Here is a tiny trained network, its code and every weight. The questions are about switching its units off for an input and a target symbol, where a switched-off unit gives its printed mean instead of its output.

import numpy as np


def w(rows, s, z=0):
    codes = np.array(rows[::2]) - 128.0
    scale = np.full(codes.shape[1], s)
    scale[-1] = z or s
    return codes * scale


def norm(h):
    return h / np.sqrt((h * h).mean(-1, keepdims=True) + 1e-5)


def f(y):
    return np.maximum(y, 0)


def softmax(a):
    e = np.exp(a - a.max(-1, keepdims=True))
    return e / e.sum(-1, keepdims=True)


def log_softmax(a):
    a = a - a.max(-1, keepdims=True)
    return a - np.log(np.exp(a).sum(-1, keepdims=True))


def net(x, mask):
    ids = ['ΓΔΦΨαβθσ'.index(c) for c in x.split()]
    T = len(ids)
    res = E[ids] + P[:T]
    u = 0
    for l in range(2):
        q, k, v = (norm(res) @ M[l].T for M in (Q, K, V))
        z = softmax(np.where(np.tri(T) > 0, q @ k.T / 2**0.5, -1e9)) @ v
        res = res + np.where(mask[u], z, O[l][:, -1]) @ O[l][:, :-1]
        u += 1
        y = f(norm(res) @ A[l][:, :-1].T + A[l][:, -1])
        res = res + np.where(mask[u : u + 12], y, B[l][:, -1]) @ B[l][:, :-1]
        u += 12
    return log_softmax(norm(res)[-1] @ U[:, :-1].T + U[:, -1])


Q, K, V, O, A, B = {}, {}, {}, {}, {}, {}
E = w([
[202,190,112,66],'Γ',
[104,236,178,60],'Δ',
[212,95,94,132],'Φ',
[194,64,172,69],'Ψ',
[121,237,139,91],'α',
[186,208,53,161],'β',
[216,75,123,91],'θ',
[130,104,254,28],'σ',
],0.005)
P = w([
[160,117,88,94],'0',
[84,75,58,99],'1',
[77,2,145,113],'2',
[183,140,123,133],'3',
[150,216,138,29],'4',
[183,153,151,162],'5',
[150,242,165,40],'6',
[154,158,177,201],'7',
[126,255,173,83],'8',
],0.0072)
Q[0] = w([
[198,206,183,100],'L0H1',
[73,5,48,114],'L0H1',
],0.017)
K[0] = w([
[211,154,222,235],'L0H1',
[94,80,5,25],'L0H1',
],0.011)
V[0] = w([
[203,37,173,151],'L0H1',
[91,103,255,41],'L0H1',
],0.0097)
O[0] = w([
[106,55,90,168,197],'L0H1',
[146,73,112,6,3],'L0H1',
],0.016,0.0017)
A[0] = w([
[132,67,112,255,135],'L0N1',
[86,20,60,101,78],'L0N2',
[90,92,185,151,131],'L0N3',
[138,97,77,67,110],'L0N4',
[52,205,57,100,226],'L0N5',
[162,44,113,129,120],'L0N6',
[106,125,174,156,20],'L0N7',
[146,179,198,224,50],'L0N8',
[137,121,229,75,14],'L0N9',
[59,93,239,121,252],'L0N10',
[171,184,146,175,129],'L0N11',
[82,96,109,205,74],'L0N12',
],0.0081,0.0038)
B[0] = w([
[74,191,162,76,254],'L0N1',
[157,126,169,158,193],'L0N2',
[101,104,101,71,148],'L0N3',
[107,118,104,151,173],'L0N4',
[173,2,141,161,219],'L0N5',
[130,94,186,120,175],'L0N6',
[132,129,60,168,131],'L0N7',
[149,173,78,165,245],'L0N8',
[129,179,123,142,157],'L0N9',
[168,164,11,183,196],'L0N10',
[118,127,85,198,236],'L0N11',
[67,108,158,61,187],'L0N12',
],0.0076,0.0054)
Q[1] = w([
[223,187,213,62],'L1H1',
[124,2,109,56],'L1H1',
],0.012)
K[1] = w([
[148,242,112,3],'L1H1',
[66,62,160,48],'L1H1',
],0.011)
V[1] = w([
[116,119,212,105],'L1H1',
[168,2,108,173],'L1H1',
],0.0061)
O[1] = w([
[2,154,171,145,10],'L1H1',
[140,155,187,143,37],'L1H1',
],0.0083,0.0013)
A[1] = w([
[136,199,197,107,177],'L1N1',
[162,24,111,133,41],'L1N2',
[87,234,121,114,62],'L1N3',
[188,186,157,178,104],'L1N4',
[187,245,116,147,39],'L1N5',
[60,78,15,125,216],'L1N6',
[30,154,222,228,123],'L1N7',
[124,58,53,158,126],'L1N8',
[154,96,203,33,127],'L1N9',
[121,186,174,44,1],'L1N10',
[121,124,51,254,124],'L1N11',
[141,196,166,152,87],'L1N12',
],0.0095,0.0053)
B[1] = w([
[110,160,153,151,179],'L1N1',
[99,140,141,193,152],'L1N2',
[203,34,108,154,167],'L1N3',
[141,171,210,75,206],'L1N4',
[253,130,197,76,220],'L1N5',
[172,59,217,157,189],'L1N6',
[18,133,140,108,209],'L1N7',
[143,103,111,191,161],'L1N8',
[109,192,92,170,183],'L1N9',
[128,185,51,156,143],'L1N10',
[98,105,2,88,254],'L1N11',
[155,96,200,106,169],'L1N12',
],0.0083,0.0081)
U = w([
[206,89,10,162,2],'Γ',
[89,197,79,29,117],'Δ',
[83,111,44,133,205],'Φ',
[160,67,172,208,93],'Ψ',
[165,160,247,112,222],'α',
[125,206,155,225,54],'β',
[57,156,214,94,200],'θ',
[126,56,100,33,111],'σ',
],0.012,0.0037)

Each question gives the input, a string of symbols that net reads in full, and the target symbol t.
The units are the heads (2 rows each of Q, K, V and O) and the neurons (one row each of A and B). Each row of codes is followed by its name. A weight is (code - 128) times the scale printed after its matrix; where a second scale follows, it is the last column's (O, A, B and U).
mask holds one flag per unit, layer by layer, with each layer's heads first. A switched-off unit (its flag False) gives its mean, the last column of its rows in O or B, instead of its output. The means were averaged over made-up inputs and are rounded, as every weight is.
A unit's drop is (log p(t) with every unit on - log p(t) with that unit switched off) / (log p(t) with every unit on - log p(t) with every unit switched off).
The circuit of an input: a set's keep is (log p(t) with only the set's units on - log p(t) with every unit switched off) / (log p(t) with every unit on - log p(t) with every unit switched off). Starting from the 12 units with the biggest drops (on a tie, the unit counted first), units are removed one at a time, each time the one whose removal leaves the highest keep (on an exact tie, the one counted first), for as long as the keep stays at least 0.8.
circuit, biggest first: the units of the circuit, biggest drop first
top k neurons: the k neurons with the biggest drops, biggest first
k most important neurons of layer l: the k neurons of layer l with the biggest drops, biggest first
drop when u is switched off: that unit's drop, to one decimal
input α α Φ β, target β: circuit, biggest first -> L0H1
input Ψ Φ α Δ θ β Φ Φ θ, target Φ: circuit, biggest first -> L0H1; L1N11
input α β Φ Γ θ Φ Γ, target Φ: circuit, biggest first -> L0H1; L1N11
input Δ Ψ α α, target α: 2 most important neurons of layer 1 -> L1N4; L1N5
input Ψ θ Γ σ α Φ Φ Γ β, target Γ: circuit, biggest first -> L1N11; L0N5
input Γ θ Φ Φ β, target Φ: circuit, biggest first -> L0H1; L1N11; L1N7
input Δ Γ Γ Γ Ψ, target Γ: circuit, biggest first -> L0H1; L1N11
input β Φ σ, target Φ: top 2 neurons -> L0N10; L1N11
input Δ α β Ψ Γ α α θ β, target θ: 2 most important neurons of layer 0 -> L0N1; L0N12
input Γ Δ Φ σ Φ α β θ Δ, target θ: 2 most important neurons of layer 1 -> L1N11; L1N7
input α Γ Ψ Ψ α α Γ θ Δ, target θ: top 3 neurons -> L0N1; L0N12; L1N11
input Φ α θ Ψ α Δ Φ, target Δ: drop when L1N7 is switched off -> -0.1
input Ψ θ β β α, target β: drop when L0H1 is switched off -> 2.3
input Δ θ Γ β Ψ θ Γ, target θ: drop when L1N11 is switched off -> 0.1
input α Ψ α Φ Φ α Φ σ α, target σ: circuit, biggest first -> L0H1
input Γ α α Φ Γ, target Φ: top 2 neurons -> L1N11; L1N7
